[5,13,8,8,-7,-12,-4,-6,3,-17,4,-8,-7,17,-11,20,5] => J848 G
[-1,28,6,15,5,-14,6,5,20,-23,18,-12,-18,29,-13,18,-1] => J832 H
[-2,13,3,17,2,-3,-5,-7,9,-4,15,-17,-4,2,-7,5,-3] => J832 Z
[-2,27,9,13,6,-10,1,1,13,-11,0,-9,-10,16,-7,10,1] => J848 P
[-3,25,1,10,2,-2,-4,-4,8,-13,22,-10,-5,8,-9,3,6] => J832 V
[2,12,3,-3,-1,-1,-7,-1,0,-5,-2,-5,-6,20,-11,16,9] => J848 A
[-6,13,1,9,-2,-10,-9,7,14,-61,3,-11,-20,13,-13,11,0] => J832 H
[-10,9,8,11,4,0,1,-10,3,-3,10,-7,-7,2,-4,11,-5] => J832 Z
[0,10,2,13,3,5,3,4,-8,-9,11,-7,2,4,-6,2,10] => J832 V
[6,12,-5,1,4,-18,-1,13,10,-21,-9,-5,-7,12,-5,8,9] => J832 Z
[-4,13,4,9,-1,2,-1,-8,3,-7,14,-7,-8,4,-5,5,3] => J832 Z
[-2,16,8,9,2,-6,-5,-4,6,-12,13,-6,-6,5,-10,6,0] => J832 V
[-5,19,7,4,2,2,0,-7,-1,-2,13,-11,-1,13,-5,9,5] => J848 A
[-5,19,12,13,2,-5,-5,-11,9,-10,18,-9,-2,15,-8,9,2] => J832 Z
[2,14,0,14,3,-13,-5,11,6,-20,11,-6,-3,11,-8,5,0] => J832 V
[-2,22,12,15,-3,-4,-12,-16,10,-5,32,-12,-5,3,-7,4,-3] => J832 H
[7,16,4,10,-3,-15,4,10,6,-24,2,-5,-3,16,-12,9,2] => J832 Z
[6,15,3,19,7,-3,5,10,5,-13,10,-6,-8,15,-5,16,-3] => J832 V
[12,3,-5,0,-2,-11,2,7,11,-21,-6,-5,-6,13,-9,2,2] => J832 Z
[-9,32,14,16,6,-2,-3,-24,2,0,25,-7,-5,5,-7,13,0] => J832 Z
[5,16,8,12,2,-14,8,-6,-3,-8,-10,-17,-18,24,-16,15,8] => J848 P
[-3,34,13,14,8,-7,-13,-12,12,-17,27,-21,-10,8,-4,18,-1] => J832 H
[-8,31,14,18,1,-9,-2,-14,8,-13,15,-10,-9,24,-9,16,-3] => J848 P
[8,17,2,-3,-1,-7,-13,7,13,-9,-10,-34,-13,23,-6,8,7] => J848 A
[0,26,10,10,-7,-16,-5,2,7,-22,9,-8,-11,31,-15,10,2] => J848 A
[-7,19,6,14,-5,-5,-14,-16,2,-7,21,-22,-10,18,-5,17,-6] => J848 A
[1,27,7,25,-4,-22,0,-2,17,-28,16,-14,-22,17,-11,18,6] => J832 Z
[-2,20,7,11,1,-8,-16,3,10,-5,6,-9,-8,7,-11,22,2] => J832 H
[5,11,3,4,-1,-12,2,4,10,-16,-6,-1,-11,18,-19,2,7] => J848 A
[5,26,1,4,-5,-11,1,-1,6,-24,3,-7,-22,32,-15,13,9] => J848 A
[-7,18,1,8,5,7,1,-15,5,0,26,-16,0,11,-7,18,0] => J832 V
[-11,14,6,7,1,6,-6,-24,-8,3,31,-14,1,5,-8,9,-3] => J832 Z
[-7,16,2,10,6,-5,-4,-11,-1,-4,-1,-9,-7,11,-2,5,0] => J848 P
[-1,10,-3,7,3,-18,0,-10,8,-7,12,-10,-4,6,-6,10,5] => J832 H

[5,-3,-4,3,4,-3,-8,-3,-3,9,3,-2,-5,2,4,4,2] => <46> B
[-10,0,-4,6,4,1,-7,8,-3,6,4,-4,-7,3,-7,-1,6] => <50> D
[-12,-1,-7,-1,13,-10,-8,10,3,0,-1,-4,-13,3,-1,-3,-5] => <42> K
[5,6,2,0,-5,0,6,-1,-1,1,2,2,6,-12,3,5,-1] => <47> C
[-6,-5,-12,-1,2,-6,-13,10,-4,1,7,-6,-10,4,-3,-8,-5] => <42> Q
[1,2,-1,7,-8,6,-3,8,1,8,-2,5,2,-1,-3,5,5] => <50> D
[-1,-3,-5,-5,6,-10,-5,4,4,2,2,-6,-10,-3,5,-1,-2] => <42> K
[1,-1,-8,0,-3,2,-7,9,2,1,-4,3,2,7,-7,7,2] => <50> U
[-12,-3,-12,-1,10,-7,-9,10,1,4,3,-6,-8,16,-4,-2,-3] => <42> Q
[-7,-1,-4,5,10,-2,-11,0,0,5,1,-4,-9,11,-1,-2,1] => <46> E
[-5,1,-9,1,5,2,-3,4,-9,0,8,-6,1,-10,-18,0,-6] => <47> S
[-5,-1,-2,7,2,2,-5,8,-2,5,0,4,-1,5,-9,8,2] => <50> U
[-16,-6,-14,7,17,-7,-18,7,-3,4,9,-11,-19,5,-18,-5,-4] => <46> B
[-6,2,-5,-4,8,-10,-9,7,2,2,4,-4,-10,-3,1,3,-4] => <42> K
[-12,-3,-12,10,5,1,-12,13,-3,3,-1,-1,-6,6,-15,0,2] => <50> U
[-3,2,-3,5,1,3,-6,6,2,7,0,1,-5,5,-2,7,6] => <50> U
[-22,-8,-18,11,13,-1,-19,9,-6,2,7,-9,-9,8,-26,-4,-2] => <50> U
[-1,3,-6,0,6,-1,-3,1,-2,2,2,-7,4,-11,-9,0,-3] => <47> C
[-18,-1,-13,4,11,-6,-8,8,-15,-7,9,-14,1,-3,-25,-11,-4] => <47> C
[-10,-2,-11,1,12,-12,-9,6,-1,4,4,-5,-13,-5,-8,-5,-5] => <42> K
[-12,-4,-3,9,5,3,-8,10,-2,6,6,0,-4,7,-11,0,3] => <50> D
